Here is a tiny trained network, its code and every weight. The questions are about switching its units off for an input and a class, where a switched-off unit gives its printed mean instead of its output.

import numpy as np


def w(rows, s, z=0):
    codes = np.array(rows[::2]) - 128.0
    scale = np.full(codes.shape[1], s)
    scale[-1] = z or s
    return codes * scale


def f(y):
    return y / 2 * (1 + np.tanh(0.7978845608 * (y + 0.044715 * y**3)))


def log_softmax(a):
    a = a - a.max(-1, keepdims=True)
    return a - np.log(np.exp(a).sum(-1, keepdims=True))


def net(x, mask):
    res = np.array(x, float).reshape(1, 5) / 4 @ E
    y = f(res @ A[0][:, :-1].T + A[0][:, -1])
    res = res + np.where(mask, y, B[0][:, -1]) @ B[0][:, :-1]
    return log_softmax(res[-1] @ U[:, :-1].T + U[:, -1])


A, B = {}, {}
E = w([
[3,137,162,110],'x0',
[146,255,128,87],'x1',
[129,129,134,130],'x2',
[128,127,128,128],'x3',
[151,64,167,16],'x4',
],0.015)
A[0] = w([
[154,210,126,84,40],'N1',
[93,171,97,91,51],'N2',
[144,183,166,104,12],'N3',
[103,71,124,181,96],'N4',
[213,125,72,156,61],'N5',
[245,103,122,135,53],'N6',
[112,56,163,181,138],'N7',
[13,128,152,123,50],'N8',
[154,94,154,70,8],'N9',
[134,53,136,149,43],'N10',
[123,81,122,143,62],'N11',
[138,79,115,153,11],'N12',
[184,127,81,164,43],'N13',
[130,148,133,230,88],'N14',
[103,79,108,148,4],'N15',
[160,79,180,7,118],'N16',
[101,167,90,255,27],'N17',
],0.017,0.0041)
B[0] = w([
[232,204,134,207,209],'N1',
[170,157,156,136,171],'N2',
[166,181,130,182,173],'N3',
[201,186,118,138,189],'N4',
[139,76,177,90,211],'N5',
[120,68,206,92,224],'N6',
[169,193,120,152,201],'N7',
[163,4,240,57,228],'N8',
[45,106,96,141,184],'N9',
[190,195,133,200,183],'N10',
[164,196,134,144,160],'N11',
[149,170,147,172,160],'N12',
[122,83,157,73,186],'N13',
[65,117,77,95,208],'N14',
[172,170,141,159,162],'N15',
[32,115,34,142,255],'N16',
[39,100,53,127,249],'N17',
],0.012,0.02)
U = w([
[115,107,67,114,254],'0',
[186,55,250,88,76],'1',
[234,195,146,140,33],'2',
],0.019,0.0045)

Each question gives the input, the list of numbers given to net, and the class t.
The units are the neurons (one row each of A and B). Each row of codes is followed by its name. A weight is (code - 128) times the scale printed after its matrix; where a second scale follows, it is the last column's (A, B and U).
mask holds one flag per neuron, in row order. A switched-off neuron (its flag False) gives its mean, the last column of its row in B, instead of its output. The means were averaged over made-up inputs and are rounded, as every weight is.
A unit's drop is (log p(t) with every unit on - log p(t) with that unit switched off) / (log p(t) with every unit on - log p(t) with every unit switched off).
The circuit of an input: a set's keep is (log p(t) with only the set's units on - log p(t) with every unit switched off) / (log p(t) with every unit on - log p(t) with every unit switched off). Starting from the 12 units with the biggest drops (on a tie, the unit counted first), units are removed one at a time, each time the one whose removal leaves the highest keep (on an exact tie, the one counted first), for as long as the keep stays at least 0.8.
circuit, biggest first: the units of the circuit, biggest drop first
unit that matters most: the unit with the biggest drop
top k neurons: the k neurons with the biggest drops, biggest first
drop when u is switched off: that unit's drop, to one decimal
input [-7,2,-4,-8,-5], class 1: unit that matters most => N5
input [6,4,2,8,-5], class 1: top 2 neurons => (N8 N16)
input [3,6,-5,-4,-4], class 2: top 2 neurons => (N1 N16)
input [4,5,8,4,-1], class 2: top 3 neurons => (N6 N1 N5)
input [-1,-7,2,-8,8], class 0: top 2 neurons => (N16 N9)
input [-6,5,7,8,-5], class 1: top 3 neurons => (N16 N5 N6)
input [-5,-6,-1,-7,-3], class 2: top 2 neurons => (N8 N10)
input [-7,-4,-3,3,7], class 0: top 3 neurons => (N16 N8 N9)
input [5,-4,-3,4,5], class 0: top 4 neurons => (N16 N6 N5 N9)
input [-8,-1,-5,-1,-6], class 1: top 3 neurons => (N5 N6 N16)
input [-7,-5,6,6,8], class 0: top 3 neurons => (N16 N8 N9)
input [-7,6,-6,-1,4], class 1: top 2 neurons => (N6 N5)
input [-6,5,0,-4,-6], class 0: top 2 neurons => (N17 N8)
input [-3,8,-2,-2,8], class 0: circuit, biggest first => (N16)
input [5,7,4,8,1], class 2: drop when N1 is switched off => 0.8
input [2,-5,0,-5,7], class 0: drop when N16 is switched off => 1.0
input [-6,6,8,-6,4], class 1: drop when N7 is switched off => 1.2
